Below are the code and all the weights of a small trained network. Each question names an input and a class and asks about switching units off, where a switched-off unit gives its printed mean instead of its output.

import numpy as np


def w(rows, s, z=0):
    codes = np.array(rows[::2]) - 128.0
    scale = np.full(codes.shape[1], s)
    scale[-1] = z or s
    return codes * scale


def norm(h):
    return h / np.sqrt((h * h).mean(-1, keepdims=True) + 1e-5)


def f(y):
    return y / 2 * (1 + np.tanh(0.7978845608 * (y + 0.044715 * y**3)))


def log_softmax(a):
    a = a - a.max(-1, keepdims=True)
    return a - np.log(np.exp(a).sum(-1, keepdims=True))


def net(x, mask):
    res = np.array(x, float).reshape(1, 6) / 4 @ E
    u = 0
    for l in range(3):
        y = f(norm(res) @ A[l][:, :-1].T + A[l][:, -1])
        res = res + np.where(mask[u : u + 8], y, B[l][:, -1]) @ B[l][:, :-1]
        u += 8
    return log_softmax(norm(res)[-1] @ U[:, :-1].T + U[:, -1])


A, B = {}, {}
E = w([
[47,132,128,180,117,103,82,129,84,120,175],'x0',
[114,153,127,140,245,140,160,164,125,142,143],'x1',
[122,116,131,124,125,126,136,127,130,134,139],'x2',
[107,148,142,117,128,252,135,75,127,62,168],'x3',
[137,158,125,116,116,135,166,80,53,188,121],'x4',
[131,151,245,143,101,125,157,179,111,114,107],'x5',
],0.005)
A[0] = w([
[134,90,134,83,8,126,82,83,131,112,118,95],'0.n1',
[86,170,110,77,233,140,182,180,113,116,160,22],'0.n2',
[118,143,145,113,136,74,94,145,255,53,168,85],'0.n3',
[223,93,102,67,140,169,193,165,137,109,82,91],'0.n4',
[130,101,20,140,158,133,97,66,162,159,161,2],'0.n5',
[67,160,97,113,214,124,165,178,137,155,101,117],'0.n6',
[121,145,137,147,124,123,179,54,58,189,93,68],'0.n7',
[157,97,17,123,158,128,104,85,144,127,128,28],'0.n8',
],0.0042,0.0028)
B[0] = w([
[140,114,125,239,198,122,144,44,177,154,68,234],'0.n1',
[114,84,144,231,101,146,137,25,170,174,60,194],'0.n2',
[79,78,63,110,109,200,178,168,43,149,3,240],'0.n3',
[101,208,109,171,64,111,135,164,150,146,207,250],'0.n4',
[66,197,198,37,160,86,106,106,156,83,65,208],'0.n5',
[169,91,136,172,73,121,92,76,141,129,107,235],'0.n6',
[79,34,81,111,128,156,152,216,144,62,72,168],'0.n7',
[39,149,194,43,157,88,119,110,172,158,137,199],'0.n8',
],0.0054,0.0015)
A[1] = w([
[133,181,121,93,110,129,185,56,8,199,113,25],'1.n1',
[36,131,134,192,135,91,58,135,41,82,184,130],'1.n2',
[132,137,234,157,87,152,145,172,118,127,99,103],'1.n3',
[229,166,137,66,124,164,187,155,201,138,103,89],'1.n4',
[124,124,158,109,131,254,83,106,176,89,182,86],'1.n5',
[125,137,129,117,219,150,146,189,142,133,152,17],'1.n6',
[116,119,32,131,134,157,118,107,156,149,136,41],'1.n7',
[121,117,144,142,174,181,138,107,132,130,162,5],'1.n8',
],0.0049,0.0022)
B[1] = w([
[81,41,95,139,141,217,112,222,216,43,52,151],'1.n1',
[205,201,146,69,56,200,215,175,254,226,144,252],'1.n2',
[40,131,103,51,208,91,47,34,103,137,99,245],'1.n3',
[70,174,139,132,72,169,118,155,191,190,196,232],'1.n4',
[182,114,79,138,129,33,137,180,21,139,167,247],'1.n5',
[100,84,120,166,63,136,147,65,137,154,82,119],'1.n6',
[71,119,226,123,119,110,145,127,91,138,123,152],'1.n7',
[157,136,122,154,117,82,110,110,109,115,105,127],'1.n8',
],0.0052,0.0027)
A[2] = w([
[153,99,136,217,153,130,114,72,166,155,101,84],'2.n1',
[198,100,115,109,144,37,116,165,117,170,117,35],'2.n2',
[140,145,140,170,234,137,153,150,140,148,127,79],'2.n3',
[76,52,78,121,130,172,125,199,129,95,85,3],'2.n4',
[157,113,133,117,39,100,109,74,145,83,86,17],'2.n5',
[164,140,135,116,132,170,184,78,71,61,168,101],'2.n6',
[90,153,142,57,148,122,94,92,89,144,107,101],'2.n7',
[119,156,254,119,130,109,143,145,103,108,103,37],'2.n8',
],0.0068,0.0016)
B[2] = w([
[142,125,195,189,107,133,164,60,106,85,137,209],'2.n1',
[170,159,106,129,153,177,79,143,3,29,214,253],'2.n2',
[132,79,139,170,41,121,137,26,138,117,99,209],'2.n3',
[107,88,210,107,138,200,170,200,114,73,47,227],'2.n4',
[98,102,171,199,193,150,200,66,118,154,132,172],'2.n5',
[195,122,122,144,136,17,56,208,75,136,121,237],'2.n6',
[85,105,102,80,208,92,97,119,176,101,150,232],'2.n7',
[69,112,17,47,174,115,111,45,200,106,155,203],'2.n8',
],0.0057,0.0023)
U = w([
[61,124,100,22,199,76,79,49,177,111,137,203],'0',
[216,131,106,154,139,90,79,180,3,97,180,249],'1',
[147,92,173,242,111,134,168,6,147,141,99,112],'2',
[155,194,134,103,62,169,157,180,230,203,183,64],'3',
[100,68,151,106,139,200,154,206,128,87,43,1],'4',
],0.011,0.00097)

Each question gives the input, the list of numbers given to net, and the class t.
The units are the neurons (one row each of A and B). Each row of codes is followed by its name. A weight is (code - 128) times the scale printed after its matrix; where a second scale follows, it is the last column's (A, B and U).
mask holds one flag per neuron, layer by layer. A switched-off neuron (its flag False) gives its mean, the last column of its row in B, instead of its output. The means were averaged over made-up inputs and are rounded, as every weight is.
A unit's drop is (log p(t) with every unit on - log p(t) with that unit switched off) / (log p(t) with every unit on - log p(t) with every unit switched off).
The circuit of an input: a set's keep is (log p(t) with only the set's units on - log p(t) with every unit switched off) / (log p(t) with every unit on - log p(t) with every unit switched off). Starting from the 12 units with the biggest drops (on a tie, the unit counted first), units are removed one at a time, each time the one whose removal leaves the highest keep (on an exact tie, the one counted first), for as long as the keep stays at least 0.8.
circuit, biggest first: the units of the circuit, biggest drop first
unit that matters most: the unit with the biggest drop
top k neurons: the k neurons with the biggest drops, biggest first
k most important neurons of layer l: the k neurons of layer l with the biggest drops, biggest first
input [3,-6,6,8,-5,-5], class 1: unit that matters most -> 1.n5
input [-5,8,-2,6,7,2], class 2: top 3 neurons -> [0.n2 2.n3 0.n3]
input [-7,-5,-4,7,1,-5], class 1: circuit, biggest first -> [1.n5 2.n6]
input [-7,8,-2,-7,-5,-3], class 2: top 4 neurons -> [1.n5 2.n3 0.n2 1.n2]
input [6,-4,-6,2,-7,0], class 4: top 4 neurons -> [0.n3 0.n4 2.n4 1.n4]
input [4,0,-7,-5,8,6], class 4: top 3 neurons -> [1.n1 2.n4 0.n5]
input [4,4,3,8,-8,2], class 1: top 4 neurons -> [1.n5 2.n6 0.n7 1.n1]
input [5,0,-2,8,-4,8], class 0: top 2 neurons -> [2.n8 1.n3]
input [6,-3,-5,4,-8,-5], class 4: circuit, biggest first -> [0.n3 2.n4]
input [1,4,6,-5,-4,-4], class 1: top 2 neurons -> [2.n2 1.n3]
input [1,-5,2,-6,3,-3], class 1: top 2 neurons -> [2.n2 0.n2]
input [1,5,8,8,7,-4], class 1: top 3 neurons -> [2.n6 0.n3 1.n5]
input [-6,-5,0,6,6,1], class 1: top 4 neurons -> [1.n2 2.n6 0.n3 1.n5]
input [-5,-6,-8,8,-3,-6], class 1: top 3 neurons -> [1.n5 2.n6 1.n3]
input [0,-5,-7,-5,7,5], class 4: circuit, biggest first -> [1.n1]
input [-7,0,4,6,-3,-5], class 3: top 4 neurons -> [1.n4 1.n3 0.n4 2.n2]
input [-7,2,-7,-7,3,-5], class 1: top 3 neurons -> [2.n2 1.n2 1.n3]
input [8,-6,-4,6,7,6], class 3: top 2 neurons -> [1.n2 0.n3]
input [-1,-4,6,-7,-8,-4], class 4: top 2 neurons -> [0.n3 2.n4]
input [5,-2,-5,6,0,7], class 0: circuit, biggest first -> [2.n8]
input [1,-8,2,2,-8,-4], class 2: 2 most important neurons of layer 2 -> [2.n5 2.n1]
input [8,7,8,-5,-3,-7], class 3: 2 most important neurons of layer 1 -> [1.n2 1.n3]
input [8,-7,-5,6,6,7], class 3: 2 most important neurons of layer 0 -> [0.n5 0.n2]
input [7,5,7,3,-3,6], class 3: 2 most important neurons of layer 0 -> [0.n5 0.n1]
input [1,7,-8,-4,-4,6], class 2: 2 most important neurons of layer 2 -> [2.n3 2.n1]
input [6,0,0,6,-8,-6], class 4: 2 most important neurons of layer 1 -> [1.n3 1.n4]
input [-4,5,0,4,0,4], class 2: unit that matters most -> 0.n2
input [8,0,-6,-6,-3,-4], class 3: 2 most important neurons of layer 1 -> [1.n2 1.n5]
input [-5,4,6,-4,-6,6], class 0: 3 most important neurons of layer 1 -> [1.n3 1.n2 1.n1]
